Below is a small trained network, with its code and all its weights. Each question gives an input and a class and asks what happens when units are switched off, that is, made to give their printed mean instead of their output.

import numpy as np


def w(rows, s, z=0):
    codes = np.array(rows[::2]) - 128.0
    scale = np.full(codes.shape[1], s)
    scale[-1] = z or s
    return codes * scale


def f(y):
    return y / 2 * (1 + np.tanh(0.7978845608 * (y + 0.044715 * y**3)))


def log_softmax(a):
    a = a - a.max(-1, keepdims=True)
    return a - np.log(np.exp(a).sum(-1, keepdims=True))


def net(x, mask):
    res = np.array(x, float).reshape(1, 3) / 4 @ E
    y = f(res @ A[0][:, :-1].T + A[0][:, -1])
    res = res + np.where(mask, y, B[0][:, -1]) @ B[0][:, :-1]
    return log_softmax(res[-1] @ U[:, :-1].T + U[:, -1])


A, B = {}, {}
E = w([
[86,64,153,97,167,108,200],'x0',
[161,131,98,252,136,68,158],'x1',
[115,145,61,199,221,199,122],'x2',
],0.011)
A[0] = w([
[196,212,107,135,117,134,100,6],'neuron 0',
[17,63,167,120,217,135,235,7],'neuron 1',
[139,135,193,109,86,64,92,185],'neuron 2',
[118,130,84,126,190,166,165,146],'neuron 3',
[88,116,122,165,191,255,138,150],'neuron 4',
[131,100,86,52,108,167,103,97],'neuron 5',
[52,151,100,175,205,124,99,164],'neuron 6',
[174,178,94,164,54,188,17,58],'neuron 7',
[136,111,96,144,200,228,116,141],'neuron 8',
[77,180,73,122,181,152,135,109],'neuron 9',
[19,171,129,71,121,184,80,46],'neuron 10',
[150,127,185,102,104,91,153,139],'neuron 11',
[184,101,56,191,108,59,178,128],'neuron 12',
[183,216,108,135,83,174,47,74],'neuron 13',
[114,58,156,112,199,113,212,28],'neuron 14',
[143,176,87,169,161,59,169,147],'neuron 15',
[71,147,111,33,128,190,108,54],'neuron 16',
[80,98,176,82,172,208,46,73],'neuron 17',
[184,59,176,94,85,74,156,176],'neuron 18',
[164,148,30,124,199,175,165,142],'neuron 19',
],0.0079,0.0013)
B[0] = w([
[137,149,136,152,121,179,163,185],'neuron 0',
[191,87,185,177,222,204,204,251],'neuron 1',
[123,85,202,118,54,149,10,222],'neuron 2',
[117,58,181,142,120,140,29,199],'neuron 3',
[158,99,148,124,59,109,14,255],'neuron 4',
[116,174,45,145,98,84,158,184],'neuron 5',
[147,132,116,134,80,124,87,221],'neuron 6',
[185,157,142,202,224,197,200,249],'neuron 7',
[157,67,143,111,49,68,66,241],'neuron 8',
[154,104,126,128,72,91,70,193],'neuron 9',
[97,205,95,78,132,77,203,211],'neuron 10',
[192,76,157,129,123,120,76,192],'neuron 11',
[42,241,72,43,132,28,254,248],'neuron 12',
[157,108,200,170,214,205,194,235],'neuron 13',
[129,159,186,191,201,173,148,208],'neuron 14',
[39,166,40,113,102,110,120,213],'neuron 15',
[84,173,67,73,131,114,205,224],'neuron 16',
[92,180,72,37,112,48,181,218],'neuron 17',
[139,103,165,166,90,137,43,235],'neuron 18',
[168,112,111,151,16,122,71,235],'neuron 19',
],0.006,0.0066)
U = w([
[179,64,122,126,71,101,22,249],'0',
[69,168,1,99,136,52,205,91],'1',
[204,101,159,153,250,236,175,22],'2',
],0.0095,0.0012)

Each question gives the input, the list of numbers given to net, and the class t.
The units are the neurons (one row each of A and B). Each row of codes is followed by its name. A weight is (code - 128) times the scale printed after its matrix; where a second scale follows, it is the last column's (A, B and U).
mask holds one flag per neuron, in row order. A switched-off neuron (its flag False) gives its mean, the last column of its row in B, instead of its output. The means were averaged over made-up inputs and are rounded, as every weight is.
A unit's drop is (log p(t) with every unit on - log p(t) with that unit switched off) / (log p(t) with every unit on - log p(t) with every unit switched off).
The circuit of an input: a set's keep is (log p(t) with only the set's units on - log p(t) with every unit switched off) / (log p(t) with every unit on - log p(t) with every unit switched off). Starting from the 12 units with the biggest drops (on a tie, the unit counted first), units are removed one at a time, each time the one whose removal leaves the highest keep (on an exact tie, the one counted first), for as long as the keep stays at least 0.8.
circuit, biggest first: the units of the circuit, biggest drop first
k most important neurons: the k neurons with the biggest drops, biggest first
drop when u is switched off: that unit's drop, to one decimal
input [0,7,-5], class 1: circuit, biggest first	(neuron 12)
input [6,-1,6], class 0: circuit, biggest first	(neuron 4; neuron 8)
input [-7,-6,-6], class 2: circuit, biggest first	(neuron 13; neuron 7)
input [-8,-8,3], class 1: 3 most important neurons	(neuron 17; neuron 10; neuron 16)
input [-4,6,5], class 1: 4 most important neurons	(neuron 12; neuron 15; neuron 2; neuron 18)
input [2,-1,3], class 0: circuit, biggest first	(neuron 7; neuron 12)
input [-4,-6,6], class 0: 2 most important neurons	(neuron 4; neuron 12)
input [8,4,-6], class 2: 2 most important neurons	(neuron 1; neuron 14)
input [3,-7,5], class 1: 3 most important neurons	(neuron 17; neuron 16; neuron 10)
input [6,-5,7], class 0: 2 most important neurons	(neuron 4; neuron 8)
input [-5,0,3], class 2: 2 most important neurons	(neuron 7; neuron 13)
input [-2,-1,1], class 2: drop when neuron 8 is switched off	0.3
input [-4,-7,6], class 1: drop when neuron 2 is switched off	0.2
input [-4,3,-1], class 2: drop when neuron 7 is switched off	0.1
input [-2,5,5], class 0: circuit, biggest first	(neuron 19)
input [7,3,-4], class 2: drop when neuron 8 is switched off	0.0
